[  -8  -22    2  -57    5  -42   37  -17  -17   18   19   20   14   -8
    7 -113  -17   -9    4  -72   27    3  -16    5  -30  -39   30    6
   93   -1   -1   63   10   -7  -11   21   39   26  -26]
Q456
[-11  -2  -5   4  21   7  13   2  -6  -7   1  -8  -1  13   2  16  -6  -6
   1  -3   3  -9  10  -8  10 -13  -8  -6  -9   1  -3 -19 -11   6   1  -6
  -8  -3  16]
Q140
[-18  -6  28 -22  35   9   2  35 -32 -53 -45 -13 -35  13  90  16  23  78
  -9 -21 -43  10  25  17  10 -32  27  81 -57  34 -60 -73  17  13  38   7
 -44 -48 -11]
Q140
[ 34  30 -28 -21  15  44 -52  75  11 -18 -21  13 -23  10  22 -21 -25  61
 -72  27 -22  22  -3   2  89  56  46  81  12  11 -17 -23   0  40  13  90
 -65 -25 -28]
Q182
[ 16  -4   0   5 -20 -43   3 -12 -28  16  -2  -8   2  -4 -22 -20  14  15
  -3  19   9   9 -32   9  36 -12  13  -2 -29  53   8 -17  16  23   1  20
  20  10  15]
Q633
[-15  -5   9  17  11  -8  20  11   3   1  -9 -18 -10  19  -7  22  -7   1
  -5  -1   6  -8   5  -9   8  -4 -22  -6 -12  11  -5 -12 -10   0  -1  -2
  -1  -7   3]
Q766
[ 16  -6 -40  62  47  11 -22  58 -15 -14  31 -19   4  13  -3  74 -35  61
 -69  56   1  -1   4 -29  53  52 -48 -13 -30  29  67 -27 -36  31  34  30
 -44  32  -6]
Q456
[ 14  26   7 -27 -27  -4 -10  18  -8   6 -17  28 -12 -21  15  -4  26  -1
   8 -12 -12  11  12   0 -36 -26  32  -3  35 -13 -18  11  -4  11  11  -3
  -4  -1 -14]
Q93
[ -6  26  29 -50  11  20  18  -2 -24  27 -39  -2 -43  -5 -33  18  42  -6
  33  64 -53  32 -54   1  72  -4 -47   6 -34  26  42  19  13  40  29 -19
   6 -37  43]
Q93
[ 12  26   3  58   5 -61  13  65  -5  26 -26   6 -40 -32  -8 -12   1  11
 -33 -32 -12  34  19 -10  23 -24 -35 -19 -16 -51   0  30   9  40   6  48
 -14   7  -5]
Q93
[ 19   4   5 -37  -2  71 -22 -36  29  12 -51  11 -18  25 -25  89  39  14
  55  37 -30   2  21  10  54  32  21  -8 -22  58 -19 -18  30 -16  27 -40
  22 -57  33]
Q293
[-11  -4   9  17  12  -5  14  16   0   1 -15 -11  -7  14   1  15 -11   9
 -18 -12   0  -3  11  -9  14  -7 -20  -6  -4   2  -9 -12 -14  -1  -1   9
  -1 -10  -3]
Q766
[-17 -11  14  -9   0  18  32  -5   6  -1   6   9  21   1  14  15  -4 -21
   4 -23   9  -8  16  -2   1 -11  21 -23 -10   7 -15   1 -14 -26   1 -34
 -21  -4  -6]
Q261
[  9   7   6  -7  -7  -7   2  -8  -2 -15   3  -7  -3  22 -13  13  -7  -9
   1 -15   7 -11  14  10 -19   7  -4  -2  11  14  -4 -12 -11 -19  -3  -8
  19   1  12]
Q733
[ 41  58 -15  37 -16 -43 -21  52   7  -2  13 -60 -64  20   8 -26   3  29
 -28  77 -33 -20 -14 -13  -3  56 -30   3 -89 -27  40 -24   0  35  21  74
  32  27 -42]
Q140
[ -8   3 -10  10  18   2  10   8  -4  -8  -3  -3   0  20   9  13  -6   1
   0  -3  -2 -11  10 -10  11  -8 -11  -2 -15   2  -4 -17  -8   6   3   2
  -9   3  15]
Q140
[ -9 -18  33  -9 -27  27  36   2 -15  -4  -3  34  10 -21 -16  67  38   9
  32  13   7  -5  -6 -13 -14   1   1 -45 -59   7  19  14  15  -5  21 -28
   9 -20 -27]
Q261
[ -4  37  59  11  15  69   9  52  -3  -1 -12  10 -20  16 -31  -1  17 -31
  45   9 -25  -1   3 -26  14  21 -40 -25 -42 -30  10   3  40  24   5   1
  30  -8  32]
Q923
[-17   3   6   0 -19  27  27 -16   2  19  -7  13  19   0  20  15  -1   3
  12 -39  18 -20  28  -8   1 -28 -34 -40  11 -17  -3  -3 -23 -15 -11   5
   1  -8  49]
Q766
[ -6   3   0  -9  16  -5  15  -5  -5   5  -4   4  -3  -1   0  12   5   2
  -3   0   7  -4   5   6  -7 -13 -13  -5   2  10  -3  -5  -9   0  10 -11
 -13 -11   5]
Q93
[ -5 -33 -46  -7 -23  20  -9 -40 -14   4 -11  -8  31 -38  -5  35  11  25
 -27  11   4  15 -47  37  14  27 -70 -23 -13   6  24  12 -25 -34  20   5
  24  -8  -3]
Q293
[ -9  -6  32   5   2   7   9  11  11  -7   6  10 -14   8 -10  -6  18  -1
   4 -10 -32  11 -12  -4   0 -19  -4  -5 -11  -5   1   5 -11  -7  -3 -11
   5  -4  21]
Q766
[  6   5  26 -10   3  29  -2   7 -18 -21 -18   5  -9  21   4  13  11 -11
   6   1  18 -30  13  -5 -19  -1  27  -1  -1   3 -18 -13   6   1   2  10
  -5   1 -20]
Q643
[ -9   1  20  -6  -6 -15  14  -7   1  14  -4  -2  35  18  15   5  -1 -29
  -5 -32 -15   8   3   6   0 -18   7  -3 -14  -5 -14   9  12  11  -2  -6
 -19  -9  14]
Q182
[ 23  -3  12   5  35  63 -17  22   1  -6 -31  23 -27  44  -4  21  -5  23
  16 -13  10   1  35 -17  20 -14  -4   6  23  -1 -15 -12  26  19  -9  -1
  -9   8  51]
Q923
[ 19 -10   5 -47  39 -24  26 -27   0   0   3  -8   5  19  34 -70 -22 -29
 -37  -3 -46  10   0  22  18  -4  97  38 -59  72 -22  -4  -3   0  18  33
 -77 -41  24]
Q923
[ 11  -1  16 -38  -3  28  -5  -2 -10 -16   2  -1   5  -4   2  -7   5  14
  -5 -18   3 -17  10   6  -1  26  40  -5   9 -20 -13 -10  -3   8   4   2
 -27   2   6]
Q643
[  9  17  32 -39 -15  -3  17 -32   0  -2  12   1   3  -7 -52 -16   3  27
   7  -9   6 -12   5   8 -17  49  11 -22 -30 -13  22  -4  31  15  15   9
 -15 -25   5]
Q733
[  1  10  26  -3  -4   5  10  13   2   4 -26 -19 -19  21   1  17   6  11
  -7 -13  -8  -7  14 -10  -6   5  -1   3 -24   8 -15 -11  -4   9   6   6
 -26 -14  24]
Q766
[  0 -27   9 -13  42   8  25 -16 -23 -20 -27  56 -35  31   4   2  -3  16
 -45 -28  44  -6  -9  -1  13 -27 -66  13  -5 -13 -22  18  -1 -38 -25  -3
  -1   2 -38]
Q643
[-20  -6  12  -6   4  -4  24  -4   6  -3  -4 -17  22  13   8  21 -10   3
   1  11  14  -4   0  -1   5  12 -30   0  -8  -9  -5  -6   3   7  -3   2
 -13  -4   5]
Q182
[ 25 -23  51   2  54  97  18 -18 -12  10  -1 -13  49  49 -46  68  44  46
   3  49 -36 -38 -41 -14   3  38 -27 -50 -76  20  39 -54  51  24  31 -72
 -35 -39  57]
Q923
[  1  -8  13  -8  22  14  25   5  -1 -11  -8   3  -1  23   1  17  -9  10
   1  -7   3 -16  14  -9  -6   5 -19 -13  11   8   5  -6   1   2   4   6
  -3  -9  17]
Q733
[  3  -2  47 -27   2  23   8   4 -13   1  -6  13  14 -14  -5  -8  21 -27
   4 -14 -23  -8 -11  -8 -19   1  23 -28 -25 -18   1  18   3   4   1   9
  -4  -7   4]
Q643
[-25 -25 -21  52  20  20 -35 -53  16  -8  24  17 -16 -37   6  34   5 -15
  14  69  31 -12  -6  -5  47 -25 -29 -33  -6   2  38 -24 -51  20  -4  33
 -16 -11   4]
Q93
[  6   6 -38  31  -6 -86  37 -10 -34   8  33  47  34 -23   0 -67  -7 -77
  -5  24 -81  44 -36  12  41 -59  60 -37 -31  48  49  18 -39 -15  28  14
  -3 -37  36]
Q558
[  -6    8  -17   49  -10  -58  -14    7    9   18  -41  -21  -26  -15
   26   11   -7   61  -29   35  -28   44   -3    6   79   -8  -13   20
 -101    9  -10  -41   10   45    1   53  -57  -12   23]
Q766
[ -6  41  -3 -13 -27   7 -10  -9  11   9 -19  -9  -1 -12   1   1  10   2
  27  26  -7 -13   3  -2 -16  33   0  -2 -27   8   0  -6  10   5  21 -10
 -18  -2 -33]
Q558
[-10  38 -58 -29  10   0 -40 -15 -11  -3 -38  -6  26  -3  45 -14  16  83
 -48   5 -24 -31 -49  11  -5  64 -72  51  -7 -19 -26 -26  24  11  27 -13
 -55 -16 -13]
Q93
[ -9   8 -12  26   0  51  -1  64  -6 -16 -35  -9 -14   6  34  23 -17  38
 -13 -32  32 -29  32 -17  38  25 -41  34  11 -17 -14   4 -22   5 -10  68
   0  18  -4]
Q261
[-19  -6 -12  -5  14  24  32   8  -8  -1  -9 -12  20  -1  17   3 -10   6
   6   3   8 -21  15  -7  -6   2 -20  -6   7   8  11  -1 -14   5   9   5
 -18  -6   1]
Q558
[ 17 -19  36 -34   2  34  18   0  -6 -16   6   6  -1  24   5   1  26  44
 -14 -36   2 -15  18  -2 -38  14   8   8  16 -19 -10 -10   5  -2   0 -35
 -20 -11  29]
Q456
[  3   3  26   4  -2   7 -10  -3   5  -5  -5  -7 -19   1  -9  19  30   1
  22  11  15 -31 -15  -9 -40  15 -16 -10 -23 -21  -8   3  20   3  -3 -10
  14  19 -23]
Q643
[ -7  20 -22 -37  -8  19   1  22 -10 -25 -20   7 -20  16  -6  -7 -18   9
   6   2  -1  15  21  17  59  53 -20  29 -21  -5 -30   0  24   1   2   1
  11  -4  -7]
Q923
[  0   1  14 -29 -23  24  10   8 -10 -13 -18  20  10   2   7  17   7   7
  17 -18   5 -13  13 -12 -12  23  33  -9  -3  -3 -14   5   1  -2   9  -8
 -15  -6  -7]
Q261
[ 12  24  26  12 -24 -58  16 -40   5   6  14  30  -4   4  -9  -3  27   7
  -8 -17  -6  23   4  21 -41 -65  21  -6 -39   5 -18 -33  32 -21  -4 -54
 -11 -12 -15]
Q733
[ 17  -4  37  -1  21  72 -22   6 -14  -3 -33  14 -44  26 -24  52  42  33
 -13 -14   7 -13  23  -5  17  -6 -71 -30  -9 -28   4  -6   8  15  10 -29
 -12 -23  49]
Q93
[ -6 -10  -3   8  16  16  22  -1   0  -4 -11  -6   4  10  -5  15   0  -1
  -5  -2   7  -1   3  -7  -1   1 -29  -9   7   4   3   4  -3   1   9   5
   1  -1   9]
Q293
[  4  18   6 -78 -10  42  11  22 -14  -4 -26  -1  -2  10  26  14   3  30
  36 -29  15 -22  33 -35  -6  39 -13   5  58 -10 -18  14   8  40   8   3
  22  21   5]
Q293
[-14 -22  18   3  12  45  50 -15  -4  -1  28  13  37 -15 -10 -25   0  38
 -12 -11  -3  -5  12   6  77  -6 -18 -34   2 -26  31 -21 -15  17 -12  28
 -15 -13  74]
Q633
[ 11   8 -45 -57 -25   7 -29  15   0   2  15  -5 -27 -52  10  11  28  53
 -33  34  22   4 -22   4  62  37 -29  30  16  -4 -18 -10 -30  38 -11 -14
 -28  14  -4]
Q93
[ -8 -10 -18   5  26  37  -1  -9   1  -3 -14  16  33 -31  36  -5  -9  34
 -10  -8  21 -14 -16  12 -39 -43  25  18  80  -6  -9 -23 -27 -43  -3  29
 -20  -2   3]
Q643
[ -3   9  27  13  13  28  -9  64   6 -16 -18   3 -48 -19 -23 -18  26  17
  31  27 -43  27   7 -19  31 -30  20 -17  30 -42  11   8  16  34  19  31
  19  -3  20]
Q140
[ -5 -29  -4   1   3  45  27   8  -1 -18 -17  -2  16  15  13  51  18  10
 -15   9  -6 -21  11  -4  23 -18  14  12  22   6  -3   2 -31 -16  -6  -9
 -11 -15   0]
Q261
[ 15   1   6  -2  15 -26  11  35 -14 -13 -22 -15 -34  26  10   5  13  -6
 -21 -23 -29  14  11  -6 -22 -28  16  20  -2  -8 -30 -13   0   6   6 -26
 -15 -12  22]
Q140
[-22 -12  19  -6  13   2  24  -1   1  -2  -4 -14  25   9   5  23 -10   2
   2   3  15  -1  -3  -2   0   0 -20   1   2   2   0  -3   3   8   3   7
 -15  -7   6]
Q182
[ 15 -22  10 -26  -4  -1  16  21  -8 -24   5  22  -1  -2  29 -32   9  33
 -11 -23  -1  -6  21  -8 -44   0  46   5  59 -23 -12   8  -6  -5   4  17
   6  -9 -14]
Q456
[  6 -19  -3 -24  31  35  19  10 -17  -9 -23   7   5  32  16  29   4  -3
   0 -15  -8 -17  10 -15  13   5 -35  -4  12  11 -17  16  -1  -2  -1 -24
  -7   0  46]
Q923
[-14  -4  17  -2   8  15  23   5  -2  -2  -4  -6   3  -1  -2  21   5   0
  10   5  11 -13  -8 -16  10   2  -3  -8  -9  11   2  -2  -8  -5   5 -19
 -11   2  -9]
Q261
[ -9 -14   3  11  13  -5  27   4  -8   0  -1 -10  11   6   0  17 -11   1
  -3  -1  13  -2   1  -6  15  -3 -13  -6   9  15  -1 -20  -4  13  -6  -6
   8   5  10]
Q633
[ 10  30  25 -31 -20  76 -46 -22  -2  -3  12  45  82 -19   0  15   0  55
 -18 -85  12 -37  65   6  -4  62  51 -44  -1 -47 -36 -63   3  14   9 -17
 -66 -25   4]
Q93
[ -7   7   7 -14   8  -9   9  -2  -9  -2  -2   3  -5  -5  -1   8  11  -2
  -5   1   4  -6  10   3  -9  -8 -10 -10   0   3  -6  -1  -6   4  12 -12
  -7 -10 -10]
Q93
[ 14 -31 -31 -62 -16 -12  15  32 -14  -7 -65  -4 -34   8  19  21 -28  30
   3 -30  24  22  44  11  -1  31  49  50  66  25 -29  46   1   9   9  47
  10  -8 -23]
Q456
[ -7 -12   0  -4  23   3  20   2 -19   0  -9   1  12 -15  11  14  -3  24
   7 -20  17 -15 -19  -3 -21  -7 -12   3  25  -8   8   8  -1   0   8  11
  -8  14   1]
Q643
[-21  26 -36  34 -16 -57  -1   6   2  44 -36 -35 -15 -10  20  16  -6 -31
   3 -18   8   4 -41 -12  16 -28 -76  15  40  -5 -15  23 -21   3 -16 -12
  32  26 -19]
Q766
[ -8  16  50  19  -3  28  -8  44  24 -30  43  -9 -20 -39 -35 -58  19 -12
   5  -7 -28  -2   1  24   5  36  60 -10 -14  -7  -1  -8  24  -6  33  33
  28 -23 -67]
Q633
[-15  -2  10   3   7   5  25   2   1   0  -4  -8   9   1   1  25   0   0
  10   6  12 -16  -5 -14   8   9   1  -5 -17  16  -1  -4  -6  -5   5 -15
 -16   0 -13]
Q261
[-35  12  33  18  -7  40 -33  -7  18 -13   6  -6   2 -14 -11  38  15  19
  43  24  15 -10  13  -8  62  19 -52 -39  -5 -25   7  -9  12  18  13   2
   9  13  -7]
Q182
[ -4   6 -11   6  10  -9  10   8  -7  -5  -8  -9  -5  16   7  20   0  -7
   4   4  -6  -8   7 -12  12  -5  -7  -5 -15   4 -10 -19  -8   8   4 -10
  -5  -3  15]
Q140
[-12 -31  10   6  28  67  36  39   2 -21 -32  12 -18  40  21  19  -7  29
 -33 -48  24 -16  36  -3  54   1 -66   9  -2 -28 -29  10 -15 -28 -26   6
  -6  -1  17]
Q261
[ -3  16  11  20  -8  26  12 -25  10  -9  -9   5 -14  21   8 -19   7 -22
   8 -10 -13  -7  13  15 -10   1 -30 -22 -23 -13  15  15  -2 -22  23  32
   8  -6   4]
Q293
[-16  74  50 -10 -46  84 -43 -17  14 -17  44  35  11 -12 -20 -27  48  12
 -20  -1   3 -13  33  -6  29   5 -60 -27 -76 -88 -16 -31  34  12 -28 -45
 -26  27 -15]
Q923
[ 12  15  22  -7  14  38  -7  41  15   2 -39   1 -57  11 -24  18  15  30
   1   5  22  11  44 -27  14  14 -24   1 -34  -4 -25  -4  46  34   3  24
  -9 -18  31]
Q293
[ 16 -41  15  47  38 -11  -7  18 -26 -61 -22  -5 -50  53   3   4  20   9
 -14  48 -70  26 -24  24  37 -18  21   4 -47  10   8 -47  -9  -7  33   0
  16 -38  -3]
Q140
[  4  21  33  17 -14 -24  -6  -1  27  -8  10 -10 -73  23 -35 -12  40   8
  10  47 -25   6 -19  -4  29   7 -32 -31 -54  -6   1   0  17  -1  16 -38
  -1  12  -8]
Q766
[ 22  24 -53  25  35 -18  -5  54  -5   1 -12  -7 -57  13  26 -43 -13  16
 -59 -49  25  -5 -40  28  20  -7 -60  81 104  -4 -38  -4 -39 -37  -8   3
  21  12 -46]
Q93
[ -11   23  -34  114   10 -106   23  -26  -13   12  -12   10  -22    0
   43   39  -10  -41   53   -8   25  -29  -13  -19    3  -44  -15  -19
  -15   65    4   -4  -22  -35   40   10    5   -4  -20]
Q261
[  0  43  42 -21   5  24 -62 -38   3 -19   7  57 -39   0  -1 -56  10  -9
  69  20 -16  37 -74  -5 -24  27   0 -11  -2  21   2 -41  20 -20  40 -48
  15  15 -26]
Q293
[  1   5  -3 -10  -7  23   6  26   4   0  -3  12  -1 -20  17  -9  -7  -1
  12  -3 -13   4  31  -9  13   7  16 -25   1  -7   8   9 -16  13  12  15
 -16  -1  -3]
Q558
[-16  -9   5   5  12   5  14  10  -2  -2  -8 -19  -4  18   0  14 -11  -2
  -3 -13  10 -15   5  -9  14  -1 -20  -7  15  11  -7  -7 -21   0  -1   2
   7  -3   5]
Q766
[-21 -12  16   4  18  -2  18  -5   0   0  -1 -16  29   8   8  16 -10   5
  -6   3   9  -1  -7  -1  12  -5 -23  -3  -1   1   1  -8  -2   8   3   6
 -21  -7  13]
Q182
[ -7 -16  10  13  16   5  25  10  -6  -3  -2  -7   9   4  -2  12  -3  14
   1  -1   5  -7  -5  -6  17   6 -15  -8   8  13   2 -17   1  10  -1   2
  12   3   9]
Q633
[ -8  -3 -17  -3  -1  17   5 -38 -10  -7  -9   7  20 -19  22  17  -2  41
  -5  21   3   2  -6  16  22  21 -21  12 -60   1   6 -31   4   6   6  20
 -38 -23  20]
Q923
[ -3   1  19 -27  -2  22   7   9  -1  -9  -5   8  -1  14  14 -17  -3 -26
  15 -20 -27  12  17  -5 -13 -16  31 -16  -1 -21  -8  -2 -12   8   0  -2
 -12   6  35]
Q140
[ -4  -6  -5   4  22  13  22  -8   0  -7 -11  -3   4  16   1   7  -5   1
  -7  -1   3  -2   2  -4   3   4 -31  -8   9   9   2   0  -9 -10  12   4
  -2  -1  10]
Q293
